Below is a small trained network, with its code and all its weights. Each question gives an input and a class and asks what happens when units are switched off, that is, made to give their printed mean instead of their output.

import numpy as np


def w(rows, s, z=0):
    codes = np.array(rows[::2]) - 128.0
    scale = np.full(codes.shape[1], s)
    scale[-1] = z or s
    return codes * scale


def f(y):
    return np.maximum(y, 0)


def log_softmax(a):
    a = a - a.max(-1, keepdims=True)
    return a - np.log(np.exp(a).sum(-1, keepdims=True))


def net(x, mask):
    res = np.array(x, float).reshape(1, 8) / 4 @ E
    y = f(res @ A[0][:, :-1].T + A[0][:, -1])
    res = res + np.where(mask, y, B[0][:, -1]) @ B[0][:, :-1]
    return log_softmax(res[-1] @ U[:, :-1].T + U[:, -1])


A, B = {}, {}
E = w([
[129,141,121,115,119],'x0',
[128,116,136,137,134],'x1',
[128,115,138,138,133],'x2',
[250,123,104,205,77],'x3',
[136,9,52,67,91],'x4',
[39,124,111,207,32],'x5',
[128,118,138,134,132],'x6',
[128,130,126,128,128],'x7',
],0.012)
A[0] = w([
[19,177,160,159,118,233],'N1',
[59,118,122,103,113,139],'N2',
[61,127,112,190,50,166],'N3',
[176,115,149,94,192,248],'N4',
[102,76,110,41,145,208],'N5',
[131,7,59,66,96,156],'N6',
[211,100,70,151,83,119],'N7',
[233,133,118,184,77,158],'N8',
[80,162,185,104,142,204],'N9',
[71,94,113,152,100,142],'N10',
[99,156,159,88,209,213],'N11',
[204,133,137,68,210,244],'N12',
[61,108,129,135,73,161],'N13',
[157,162,135,125,158,154],'N14',
[133,216,213,173,134,255],'N15',
],0.013,0.0074)
B[0] = w([
[119,171,143,174,139,231],'N1',
[92,161,140,140,88,180],'N2',
[143,171,103,225,115,215],'N3',
[112,107,131,52,153,208],'N4',
[86,110,111,86,128,215],'N5',
[77,78,84,140,46,250],'N6',
[176,81,133,127,82,193],'N7',
[227,98,89,115,118,209],'N8',
[85,143,184,130,152,199],'N9',
[121,142,132,168,89,182],'N10',
[92,135,141,94,150,216],'N11',
[128,71,129,8,155,231],'N12',
[123,176,134,176,101,194],'N13',
[153,121,143,104,143,169],'N14',
[184,173,126,122,232,248],'N15',
],0.015,0.019)
U = w([
[91,166,254,82,192,234],'0',
[227,148,124,89,208,147],'1',
[88,201,226,189,172,108],'2',
[226,192,76,192,180,97],'3',
[16,99,103,97,159,161],'4',
[175,69,135,85,96,2],'5',
[39,168,132,162,79,222],'6',
[175,120,112,188,64,75],'7',
],0.01,0.0025)

Each question gives the input, the list of numbers given to net, and the class t.
The units are the neurons (one row each of A and B). Each row of codes is followed by its name. A weight is (code - 128) times the scale printed after its matrix; where a second scale follows, it is the last column's (A, B and U).
mask holds one flag per neuron, in row order. A switched-off neuron (its flag False) gives its mean, the last column of its row in B, instead of its output. The means were averaged over made-up inputs and are rounded, as every weight is.
A unit's drop is (log p(t) with every unit on - log p(t) with that unit switched off) / (log p(t) with every unit on - log p(t) with every unit switched off).
The circuit of an input: a set's keep is (log p(t) with only the set's units on - log p(t) with every unit switched off) / (log p(t) with every unit on - log p(t) with every unit switched off). Starting from the 12 units with the biggest drops (on a tie, the unit counted first), units are removed one at a time, each time the one whose removal leaves the highest keep (on an exact tie, the one counted first), for as long as the keep stays at least 0.8.
circuit, biggest first: the units of the circuit, biggest drop first
unit that matters most: the unit with the biggest drop
k most important neurons: the k neurons with the biggest drops, biggest first
drop when u is switched off: that unit's drop, to one decimal
input [0,-4,7,-8,-2,1,0,-8], class 2: circuit, biggest first -> (N12; N1)
input [-1,4,-5,1,-6,8,-4,-5], class 3: 3 most important neurons -> (N15; N3; N11)
input [8,4,3,-4,1,-5,7,-1], class 4: circuit, biggest first -> (N15)
input [1,6,2,-8,-2,1,-8,-7], class 2: circuit, biggest first -> (N12; N1)
input [4,2,3,0,2,-4,-4,4], class 4: circuit, biggest first -> (N8; N15)
input [-3,-1,8,0,2,-2,8,3], class 4: circuit, biggest first -> (N8; N15)
input [0,7,-2,1,-8,-3,-5,6], class 1: 2 most important neurons -> (N15; N2)
input [6,-4,7,0,1,4,-6,-7], class 6: 3 most important neurons -> (N15; N8; N7)
input [2,-5,-2,8,-5,0,4,4], class 1: 4 most important neurons -> (N3; N1; N13; N6)
input [3,5,-8,4,2,1,8,-2], class 7: 2 most important neurons -> (N12; N15)
input [5,8,3,4,-6,1,5,-6], class 3: 2 most important neurons -> (N12; N4)
input [5,-3,-7,1,-4,8,-3,5], class 3: 3 most important neurons -> (N3; N15; N11)
input [8,1,2,-1,-2,1,5,8], class 2: 2 most important neurons -> (N12; N8)
input [4,-4,-8,-7,1,8,-3,6], class 6: 2 most important neurons -> (N15; N2)
input [-2,8,-1,4,0,5,2,-8], class 3: unit that matters most -> N6
input [7,-3,6,0,-1,2,1,-1], class 2: 3 most important neurons -> (N8; N6; N7)
input [-7,7,-1,4,8,4,5,6], class 7: drop when N1 is switched off -> 0.0
input [-2,0,3,2,2,8,2,1], class 7: drop when N15 is switched off -> 0.2
input [-3,7,-6,-1,5,1,-2,-5], class 6: drop when N12 is switched off -> 0.4
input [7,8,3,-1,-4,5,0,-4], class 2: unit that matters most -> N8
input [-1,-3,4,-5,1,6,-6,2], class 6: drop when N15 is switched off -> 0.9
input [-2,0,5,-5,-3,1,6,-4], class 2: 2 most important neurons -> (N12; N1)
